Here is a tiny trained network, its code and every weight. The questions are about switching its units off for an input and a class, where a switched-off unit gives its printed mean instead of its output.

import numpy as np


def w(rows, s, z=0):
    codes = np.array(rows[::2]) - 128.0
    scale = np.full(codes.shape[1], s)
    scale[-1] = z or s
    return codes * scale


def f(y):
    return y / 2 * (1 + np.tanh(0.7978845608 * (y + 0.044715 * y**3)))


def log_softmax(a):
    a = a - a.max(-1, keepdims=True)
    return a - np.log(np.exp(a).sum(-1, keepdims=True))


def net(x, mask):
    res = np.array(x, float).reshape(1, 6) / 4 @ E
    y = f(res @ A[0][:, :-1].T + A[0][:, -1])
    res = res + np.where(mask, y, B[0][:, -1]) @ B[0][:, :-1]
    return log_softmax(res[-1] @ U[:, :-1].T + U[:, -1])


A, B = {}, {}
E = w([
[148,117,133,163,137,151,175,168,107],'x0',
[208,84,156,87,125,102,90,65,12],'x1',
[152,140,188,115,89,96,107,146,211],'x2',
[119,129,92,110,76,146,99,70,138],'x3',
[96,99,115,180,74,122,108,90,121],'x4',
[200,183,163,123,123,186,115,160,103],'x5',
],0.011)
A[0] = w([
[104,99,84,163,93,95,137,108,75,197],'neuron 1',
[103,110,116,179,187,135,115,63,159,150],'neuron 2',
[110,129,129,107,92,118,74,87,158,254],'neuron 3',
[255,128,126,117,113,162,104,76,161,210],'neuron 4',
[88,130,107,213,111,112,105,71,82,222],'neuron 5',
[122,111,81,178,91,116,141,83,80,207],'neuron 6',
[102,104,181,61,103,68,120,133,247,210],'neuron 7',
[183,169,145,60,151,218,71,77,66,239],'neuron 8',
[117,113,109,89,148,122,111,121,97,99],'neuron 9',
[92,177,176,154,164,113,207,171,130,179],'neuron 10',
],0.007,0.0022)
B[0] = w([
[154,95,98,131,10,143,221,54,141,182],'neuron 1',
[100,106,94,141,108,150,159,44,145,154],'neuron 2',
[173,85,164,77,92,119,53,112,138,177],'neuron 3',
[149,192,84,146,148,122,66,124,118,201],'neuron 4',
[167,81,50,148,76,207,158,26,123,190],'neuron 5',
[254,74,106,139,73,100,141,148,106,187],'neuron 6',
[17,171,230,90,104,49,139,121,164,229],'neuron 7',
[231,221,116,48,113,144,49,142,22,254],'neuron 8',
[123,175,91,169,139,125,138,112,86,147],'neuron 9',
[78,142,109,172,197,153,161,157,237,201],'neuron 10',
],0.0066,0.0077)
U = w([
[202,194,89,44,99,167,69,179,83,158],'0',
[62,133,189,118,88,77,76,128,149,36],'1',
[120,154,142,202,221,172,143,195,157,254],'2',
[165,49,89,166,2,179,144,100,136,70],'3',
],0.0076,0.00083)

Each question gives the input, the list of numbers given to net, and the class t.
The units are the neurons (one row each of A and B). Each row of codes is followed by its name. A weight is (code - 128) times the scale printed after its matrix; where a second scale follows, it is the last column's (A, B and U).
mask holds one flag per neuron, in row order. A switched-off neuron (its flag False) gives its mean, the last column of its row in B, instead of its output. The means were averaged over made-up inputs and are rounded, as every weight is.
A unit's drop is (log p(t) with every unit on - log p(t) with that unit switched off) / (log p(t) with every unit on - log p(t) with every unit switched off).
The circuit of an input: a set's keep is (log p(t) with only the set's units on - log p(t) with every unit switched off) / (log p(t) with every unit on - log p(t) with every unit switched off). Starting from all 10 units, units are removed one at a time, each time the one whose removal leaves the highest keep (on an exact tie, the one counted first), for as long as the keep stays at least 0.8.
circuit, biggest first: the units of the circuit, biggest drop first
top k neurons: the k neurons with the biggest drops, biggest first
drop of u: that unit's drop, to one decimal
input [5,-4,6,5,-5,0], class 1: circuit, biggest first => [neuron 7]
input [-5,-5,4,0,-8,6], class 2: circuit, biggest first => [neuron 10; neuron 8]
input [0,-4,6,3,0,5], class 1: circuit, biggest first => [neuron 7; neuron 8]
input [-6,2,-5,-5,-8,-6], class 2: circuit, biggest first => [neuron 8; neuron 3; neuron 6]
input [-2,-7,-7,-8,6,-7], class 3: circuit, biggest first => [neuron 5; neuron 1]
input [3,-4,8,0,-2,7], class 2: circuit, biggest first => [neuron 10; neuron 8]
input [4,-4,7,0,6,5], class 1: circuit, biggest first => [neuron 7; neuron 5]
input [7,-2,4,-1,8,8], class 2: top 2 neurons => [neuron 8; neuron 1]
input [8,0,3,-3,-5,2], class 2: top 2 neurons => [neuron 10; neuron 8]
input [-1,1,-7,4,-4,-3], class 3: top 3 neurons => [neuron 1; neuron 4; neuron 5]
input [-7,-3,4,8,-3,3], class 1: drop of neuron 6 => 0.1
input [-2,-4,5,5,-1,2], class 1: drop of neuron 7 => 0.2
input [-3,-7,6,1,8,8], class 1: drop of neuron 7 => 0.2
input [8,1,1,-3,-7,4], class 2: circuit, biggest first => [neuron 10]
input [-2,-2,-7,-8,6,3], class 3: top 2 neurons => [neuron 5; neuron 1]
